Below are the code and all the weights of a small trained network. Each question names an input and a class and asks about switching units off, where a switched-off unit gives its printed mean instead of its output.

import numpy as np


def w(rows, s, z=0):
    codes = np.array(rows[::2]) - 128.0
    scale = np.full(codes.shape[1], s)
    scale[-1] = z or s
    return codes * scale


def f(y):
    return np.maximum(y, 0)


def log_softmax(a):
    a = a - a.max(-1, keepdims=True)
    return a - np.log(np.exp(a).sum(-1, keepdims=True))


def net(x, mask):
    res = np.array(x, float).reshape(1, 5) / 4 @ E
    y = f(res @ A[0][:, :-1].T + A[0][:, -1])
    res = res + np.where(mask, y, B[0][:, -1]) @ B[0][:, :-1]
    return log_softmax(res[-1] @ U[:, :-1].T + U[:, -1])


A, B = {}, {}
E = w([
[221,40,111,93,211,152,107,178,138],'x0',
[190,203,83,108,21,104,96,212,59],'x1',
[43,99,148,202,182,102,11,151,28],'x2',
[132,136,152,102,163,24,19,158,228],'x3',
[173,120,1,144,112,70,84,147,124],'x4',
],0.0078)
A[0] = w([
[171,54,156,117,244,253,181,98,155,250],'neuron 1',
[54,244,211,130,52,170,175,98,65,201],'neuron 2',
[112,167,194,122,155,2,28,116,200,182],'neuron 3',
[136,220,14,172,47,86,157,156,22,198],'neuron 4',
[96,210,192,150,70,254,213,59,148,254],'neuron 5',
[228,130,93,86,67,182,137,198,112,202],'neuron 6',
[86,35,145,193,210,73,7,134,141,221],'neuron 7',
[98,203,59,133,45,42,60,134,108,168],'neuron 8',
[164,126,35,147,78,39,25,175,134,200],'neuron 9',
[89,46,205,141,217,175,124,92,138,149],'neuron 10',
[87,53,185,195,235,154,83,152,67,157],'neuron 11',
[83,217,175,52,103,51,63,197,154,170],'neuron 12',
[124,71,67,130,181,19,74,110,209,143],'neuron 13',
[103,131,108,128,101,188,231,35,242,151],'neuron 14',
[157,85,156,106,141,165,227,85,201,188],'neuron 15',
[223,124,84,47,117,135,166,172,147,160],'neuron 16',
],0.0069,0.005)
B[0] = w([
[79,36,110,28,208,158,232,90,165,244],'neuron 1',
[44,172,201,235,43,168,193,133,167,230],'neuron 2',
[132,191,165,191,173,11,34,213,238,212],'neuron 3',
[172,203,65,198,12,243,101,125,19,242],'neuron 4',
[54,196,186,169,66,77,241,33,114,245],'neuron 5',
[187,65,139,105,66,215,193,188,156,218],'neuron 6',
[75,50,102,178,227,89,2,167,131,237],'neuron 7',
[183,251,83,166,92,191,85,182,111,208],'neuron 8',
[242,236,66,123,99,129,32,182,104,223],'neuron 9',
[70,86,170,136,222,90,129,95,115,211],'neuron 10',
[61,40,173,103,184,212,29,82,72,220],'neuron 11',
[155,185,209,107,62,75,103,149,153,192],'neuron 12',
[141,105,14,158,200,51,71,158,215,198],'neuron 13',
[154,201,101,56,187,57,224,17,60,206],'neuron 14',
[123,134,144,50,185,80,233,80,137,207],'neuron 15',
[174,107,104,67,134,151,213,202,185,200],'neuron 16',
],0.0068,0.012)
U = w([
[107,179,119,81,172,92,224,2,129,96],'0',
[53,195,98,238,24,217,159,104,42,88],'1',
[41,27,192,131,211,220,62,101,20,211],'2',
[162,210,95,133,163,55,32,189,209,79],'3',
[78,49,49,152,198,61,79,120,197,30],'4',
[241,182,21,112,45,205,92,178,48,254],'5',
[183,46,123,49,136,221,223,175,212,204],'6',
[83,187,248,150,77,72,136,139,217,34],'7',
],0.0074,0.0031)

Each question gives the input, the list of numbers given to net, and the class t.
The units are the neurons (one row each of A and B). Each row of codes is followed by its name. A weight is (code - 128) times the scale printed after its matrix; where a second scale follows, it is the last column's (A, B and U).
mask holds one flag per neuron, in row order. A switched-off neuron (its flag False) gives its mean, the last column of its row in B, instead of its output. The means were averaged over made-up inputs and are rounded, as every weight is.
A unit's drop is (log p(t) with every unit on - log p(t) with that unit switched off) / (log p(t) with every unit on - log p(t) with every unit switched off).
The circuit of an input: a set's keep is (log p(t) with only the set's units on - log p(t) with every unit switched off) / (log p(t) with every unit on - log p(t) with every unit switched off). Starting from the 12 units with the biggest drops (on a tie, the unit counted first), units are removed one at a time, each time the one whose removal leaves the highest keep (on an exact tie, the one counted first), for as long as the keep stays at least 0.8.
units of the circuit, in order: the units of the circuit, biggest drop first
most important unit: the unit with the biggest drop
top k neurons: the k neurons with the biggest drops, biggest first
drop of u: that unit's drop, to one decimal
input [-6,-3,3,8,-5], class 3: top 2 neurons : neuron 3; neuron 7
input [4,8,-6,8,2], class 5: most important unit : neuron 6
input [-7,-6,3,-2,-6], class 0: top 3 neurons : neuron 5; neuron 14; neuron 4
input [5,-4,0,-5,-5], class 0: units of the circuit, in order : neuron 15; neuron 5
input [-6,0,8,0,6], class 5: top 3 neurons : neuron 4; neuron 8; neuron 9
input [-4,7,5,5,-5], class 3: top 2 neurons : neuron 3; neuron 5
input [-2,4,-6,-4,-8], class 0: top 2 neurons : neuron 14; neuron 15
input [-6,-4,-2,1,7], class 3: top 2 neurons : neuron 6; neuron 13
input [6,-1,-7,-3,-5], class 0: top 3 neurons : neuron 14; neuron 5; neuron 15
input [-1,3,4,2,-1], class 3: top 2 neurons : neuron 3; neuron 6
input [-6,4,6,2,6], class 5: drop of neuron 4 : 0.9
input [4,-7,-6,-2,4], class 0: drop of neuron 14 : 1.3
input [-8,-5,3,1,2], class 7: drop of neuron 3 : 0.3
input [-5,-7,0,-8,5], class 0: top neuron : neuron 14
